Below is a small trained network, with its code and all its weights. Each question gives an input and a class and asks what happens when units are switched off, that is, made to give their printed mean instead of their output.

import numpy as np


def w(rows, s, z=0):
    codes = np.array(rows[::2]) - 128.0
    scale = np.full(codes.shape[1], s)
    scale[-1] = z or s
    return codes * scale


def norm(h):
    return h / np.sqrt((h * h).mean(-1, keepdims=True) + 1e-5)


def f(y):
    return y / 2 * (1 + np.tanh(0.7978845608 * (y + 0.044715 * y**3)))


def log_softmax(a):
    a = a - a.max(-1, keepdims=True)
    return a - np.log(np.exp(a).sum(-1, keepdims=True))


def net(x, mask):
    res = np.array(x, float).reshape(1, 2) / 4 @ E
    u = 0
    for l in range(3):
        y = f(norm(res) @ A[l][:, :-1].T + A[l][:, -1])
        res = res + np.where(mask[u : u + 9], y, B[l][:, -1]) @ B[l][:, :-1]
        u += 9
    return log_softmax(norm(res)[-1] @ U[:, :-1].T + U[:, -1])


A, B = {}, {}
E = w([
[127,131,118,126,105,125,218],'x0',
[103,134,127,141,252,113,139],'x1',
],0.0036)
A[0] = w([
[143,126,122,137,255,103,162,79],'L0N0',
[106,107,133,148,139,132,119,4],'L0N1',
[104,127,127,126,239,153,162,70],'L0N2',
[142,109,143,125,123,117,150,136],'L0N3',
[132,116,106,116,140,143,132,120],'L0N4',
[126,129,117,134,80,114,246,139],'L0N5',
[132,128,118,130,40,103,102,49],'L0N6',
[125,132,115,127,241,101,36,70],'L0N7',
[124,136,124,132,100,128,40,152],'L0N8',
],0.0078,0.0012)
B[0] = w([
[91,161,55,109,105,37,3,246],'L0N0',
[139,124,176,61,180,130,152,124],'L0N1',
[94,163,73,116,116,41,45,228],'L0N2',
[124,153,100,134,126,157,137,132],'L0N3',
[121,137,138,138,145,125,133,128],'L0N4',
[165,124,195,113,137,230,244,215],'L0N5',
[163,161,55,59,142,73,101,191],'L0N6',
[142,113,196,171,163,185,236,255],'L0N7',
[121,27,135,154,52,142,70,187],'L0N8',
],0.011,0.0074)
A[1] = w([
[134,210,145,84,181,188,230,75],'L1N0',
[179,182,115,99,210,149,251,58],'L1N1',
[99,169,108,94,198,33,115,133],'L1N2',
[61,177,89,116,194,40,106,102],'L1N3',
[74,220,90,157,176,36,86,93],'L1N4',
[133,198,107,130,199,2,106,110],'L1N5',
[88,168,32,109,151,77,52,48],'L1N6',
[109,153,133,79,216,91,114,88],'L1N7',
[94,189,131,171,150,249,165,4],'L1N8',
],0.0097,0.0012)
B[1] = w([
[82,194,73,57,83,201,143,197],'L1N0',
[27,157,121,117,100,176,158,194],'L1N1',
[95,134,158,131,101,65,125,209],'L1N2',
[125,205,200,119,116,40,127,227],'L1N3',
[63,203,174,130,165,10,196,245],'L1N4',
[105,237,132,166,156,71,101,229],'L1N5',
[103,56,176,235,124,157,110,248],'L1N6',
[120,98,106,121,103,80,152,159],'L1N7',
[175,123,96,91,60,111,84,167],'L1N8',
],0.011)
A[2] = w([
[134,131,105,92,188,86,109,127],'L2N0',
[138,133,87,188,223,165,148,5],'L2N1',
[75,131,131,123,112,162,76,99],'L2N2',
[86,85,115,89,179,147,127,99],'L2N3',
[90,135,54,160,135,129,111,72],'L2N4',
[96,75,61,104,150,84,48,75],'L2N5',
[132,194,89,151,161,114,103,132],'L2N6',
[169,93,173,181,209,205,169,86],'L2N7',
[150,131,78,158,128,67,11,70],'L2N8',
],0.012,0.0016)
B[2] = w([
[38,111,113,126,33,115,76,142],'L2N0',
[146,86,105,70,59,105,151,107],'L2N1',
[252,206,160,143,198,107,255,168],'L2N2',
[117,113,154,131,62,130,144,120],'L2N3',
[146,43,220,58,58,93,174,138],'L2N4',
[181,167,61,86,189,83,87,185],'L2N5',
[5,137,121,150,118,144,97,177],'L2N6',
[128,45,196,233,142,199,114,164],'L2N7',
[167,88,52,44,172,111,100,254],'L2N8',
],0.011,0.0064)
U = w([
[241,79,29,57,167,93,66,98],'0',
[100,206,93,43,72,236,217,134],'1',
[143,35,194,221,128,197,127,38],'2',
[46,204,166,165,142,1,113,249],'3',
],0.0098,0.0013)

Each question gives the input, the list of numbers given to net, and the class t.
The units are the neurons (one row each of A and B). Each row of codes is followed by its name. A weight is (code - 128) times the scale printed after its matrix; where a second scale follows, it is the last column's (A, B and U).
mask holds one flag per neuron, layer by layer. A switched-off neuron (its flag False) gives its mean, the last column of its row in B, instead of its output. The means were averaged over made-up inputs and are rounded, as every weight is.
A unit's drop is (log p(t) with every unit on - log p(t) with that unit switched off) / (log p(t) with every unit on - log p(t) with every unit switched off).
unit that matters most: the unit with the biggest drop
top k neurons: the k neurons with the biggest drops, biggest first
top k neurons in layer l: the k neurons of layer l with the biggest drops, biggest first
drop of u: that unit's drop, to one decimal
input [0,-2], class 0: unit that matters most -> L0N7
input [-4,-2], class 0: top 2 neurons -> [L0N5 L1N6]
input [-6,3], class 2: top 4 neurons -> [L0N6 L0N7 L0N8 L1N4]
input [-3,1], class 2: top 2 neurons -> [L0N7 L0N8]
input [-4,2], class 2: top 3 neurons -> [L0N6 L0N7 L1N4]
input [-8,-2], class 2: top 2 neurons in layer 0 -> [L0N0 L0N8]
input [-8,-3], class 2: top 4 neurons -> [L0N2 L0N0 L1N5 L1N8]
input [-7,-2], class 2: top 3 neurons -> [L0N0 L0N8 L0N2]
input [1,-6], class 1: top 2 neurons -> [L0N0 L0N2]
input [-6,1], class 2: drop of L0N8 -> 0.3
input [-5,1], class 2: drop of L0N8 -> 0.4
input [-8,0], class 2: drop of L0N8 -> 0.3
input [-1,-5], class 0: drop of L0N0 -> 0.2
input [-2,-4], class 0: unit that matters most -> L0N8
